Here is a tiny trained network, its code and every weight. The questions are about switching its units off for an input and a class, where a switched-off unit gives its printed mean instead of its output.

import numpy as np


def w(rows, s, z=0):
    codes = np.array(rows[::2]) - 128.0
    scale = np.full(codes.shape[1], s)
    scale[-1] = z or s
    return codes * scale


def f(y):
    return np.maximum(y, 0)


def log_softmax(a):
    a = a - a.max(-1, keepdims=True)
    return a - np.log(np.exp(a).sum(-1, keepdims=True))


def net(x, mask):
    res = np.array(x, float).reshape(1, 5) / 4 @ E
    y = f(res @ A[0][:, :-1].T + A[0][:, -1])
    res = res + np.where(mask, y, B[0][:, -1]) @ B[0][:, :-1]
    return log_softmax(res[-1] @ U[:, :-1].T + U[:, -1])


A, B = {}, {}
E = w([
[7,128,199,150,66,202,68,107,95,83,167],'x0',
[150,119,52,216,187,153,226,103,75,228,197],'x1',
[167,13,61,127,185,106,1,58,35,128,77],'x2',
[218,65,231,125,207,136,69,184,167,146,79],'x3',
[221,138,188,112,197,243,143,101,129,49,132],'x4',
],0.0093)
A[0] = w([
[95,142,144,90,148,169,53,53,122,62,127,140],'N0',
[129,63,105,117,71,82,114,90,125,146,138,105],'N1',
[108,206,104,147,86,169,229,115,147,104,197,122],'N2',
[135,132,156,132,170,165,87,105,112,174,93,149],'N3',
[78,187,192,135,128,193,140,157,137,122,148,105],'N4',
[156,117,133,112,254,154,97,117,88,130,125,129],'N5',
[141,164,140,97,159,112,167,117,127,158,112,105],'N6',
[129,151,136,39,120,118,63,117,180,104,98,108],'N7',
[145,80,108,119,114,74,90,98,58,153,62,114],'N8',
[180,72,110,131,214,174,96,118,111,148,121,109],'N9',
[128,105,166,155,167,151,88,99,117,153,128,159],'N10',
[141,210,147,146,64,151,192,126,113,134,179,129],'N11',
[160,86,129,127,201,156,134,113,123,121,119,68],'N12',
[81,139,182,97,167,150,158,125,146,129,199,67],'N13',
[158,110,195,21,86,111,37,139,183,57,28,189],'N14',
[131,104,171,28,111,117,73,165,161,66,61,110],'N15',
[99,137,108,163,101,154,156,151,140,139,134,3],'N16',
[141,90,131,138,98,67,140,131,52,154,123,80],'N17',
[158,133,118,148,144,64,207,154,188,188,139,122],'N18',
[122,111,135,153,126,46,103,220,177,159,86,113],'N19',
[99,81,86,100,163,90,100,121,117,152,61,126],'N20',
[136,155,129,108,136,176,147,70,81,38,143,129],'N21',
[149,152,82,202,113,172,165,107,132,195,166,41],'N22',
[158,140,98,92,144,72,139,133,138,116,197,145],'N23',
[135,134,142,138,111,124,168,119,168,143,68,121],'N24',
[187,51,134,174,180,155,123,116,110,113,97,136],'N25',
[95,161,133,133,89,157,163,172,117,141,134,124],'N26',
[201,89,124,156,184,175,108,118,90,120,110,107],'N27',
],0.011,0.0045)
B[0] = w([
[94,147,173,64,196,140,147,211,148,181,155,200],'N0',
[141,149,98,149,68,74,150,94,136,124,66,178],'N1',
[85,169,94,170,83,76,32,178,130,159,43,231],'N2',
[183,91,160,75,119,150,122,93,140,77,147,171],'N3',
[149,98,94,95,113,100,56,80,117,116,140,185],'N4',
[169,105,55,123,140,157,162,52,135,134,138,200],'N5',
[91,170,118,144,125,134,143,125,160,132,138,155],'N6',
[125,152,126,128,105,111,116,145,216,123,109,186],'N7',
[148,97,61,162,89,123,83,70,104,89,142,208],'N8',
[187,72,23,127,135,151,142,84,73,100,122,206],'N9',
[123,101,102,122,129,170,117,95,120,58,128,175],'N10',
[126,130,145,165,57,85,101,136,134,147,114,204],'N11',
[174,137,43,123,135,156,167,108,97,112,126,176],'N12',
[163,85,126,136,87,116,87,90,122,88,111,164],'N13',
[95,116,239,65,195,68,97,114,216,26,28,254],'N14',
[40,132,214,30,179,127,133,163,195,59,89,213],'N15',
[153,145,160,156,96,107,77,103,154,73,84,154],'N16',
[117,127,144,137,102,102,98,110,141,123,106,172],'N17',
[74,167,153,93,158,121,149,255,170,146,149,210],'N18',
[127,194,126,104,219,200,144,221,103,210,169,190],'N19',
[134,110,82,213,31,65,95,132,19,122,53,194],'N20',
[118,158,83,87,207,115,170,185,134,189,140,183],'N21',
[107,122,191,77,151,93,89,165,180,96,136,200],'N22',
[102,139,151,147,114,123,108,168,125,168,134,161],'N23',
[107,184,113,123,167,137,117,136,144,153,132,152],'N24',
[145,95,43,106,114,169,174,48,107,85,153,202],'N25',
[132,115,141,169,113,73,92,114,105,115,143,174],'N26',
[159,100,56,138,145,154,169,104,113,125,111,200],'N27',
],0.0079,0.019)
U = w([
[200,149,198,182,163,218,172,164,52,199,253,4],'0',
[203,84,105,99,236,243,250,15,146,82,138,47],'1',
[45,182,223,119,167,88,88,167,244,119,110,135],'2',
[133,217,53,167,185,177,245,185,93,250,158,237],'3',
[172,122,55,231,8,96,39,24,36,114,116,171],'4',
],0.0061,0.0019)

Each question gives the input, the list of numbers given to net, and the class t.
The units are the neurons (one row each of A and B). Each row of codes is followed by its name. A weight is (code - 128) times the scale printed after its matrix; where a second scale follows, it is the last column's (A, B and U).
mask holds one flag per neuron, in row order. A switched-off neuron (its flag False) gives its mean, the last column of its row in B, instead of its output. The means were averaged over made-up inputs and are rounded, as every weight is.
A unit's drop is (log p(t) with every unit on - log p(t) with that unit switched off) / (log p(t) with every unit on - log p(t) with every unit switched off).
The circuit of an input: a set's keep is (log p(t) with only the set's units on - log p(t) with every unit switched off) / (log p(t) with every unit on - log p(t) with every unit switched off). Starting from the 12 units with the biggest drops (on a tie, the unit counted first), units are removed one at a time, each time the one whose removal leaves the highest keep (on an exact tie, the one counted first), for as long as the keep stays at least 0.8.
units of the circuit, in order: the units of the circuit, biggest drop first
top k neurons: the k neurons with the biggest drops, biggest first
drop when u is switched off: that unit's drop, to one decimal
input [5,-2,8,-8,4], class 1: units of the circuit, in order : [N0, N2, N18]
input [-6,-2,-1,-6,6], class 3: units of the circuit, in order : [N14, N21]
input [-5,0,-2,-7,8], class 3: units of the circuit, in order : [N14]
input [-5,-2,1,-2,-8], class 3: units of the circuit, in order : [N19, N14]
input [-8,4,2,4,-5], class 3: top 2 neurons : [N18, N19]
input [-1,1,1,-1,-4], class 4: top 3 neurons : [N14, N0, N15]
input [-1,1,-4,-8,5], class 4: top 4 neurons : [N14, N15, N0, N11]
input [1,1,2,-6,2], class 3: top 3 neurons : [N14, N15, N21]
input [1,-4,1,-8,-3], class 4: top 4 neurons : [N14, N15, N18, N22]
input [-8,5,1,-2,0], class 3: top 2 neurons : [N18, N14]
input [4,6,5,-8,5], class 3: top 2 neurons : [N21, N14]
input [-1,-4,1,-8,-2], class 4: drop when N18 is switched off : 0.7
input [6,7,-2,-6,4], class 4: drop when N14 is switched off : 2.1
input [-7,2,-6,3,5], class 3: units of the circuit, in order : [N14]
input [1,3,1,7,-8], class 3: units of the circuit, in order : [N19, N14]
input [6,8,5,7,-1], class 1: drop when N2 is switched off : 0.2
input [-7,3,-4,8,-5], class 3: drop when N20 is switched off : 0.0
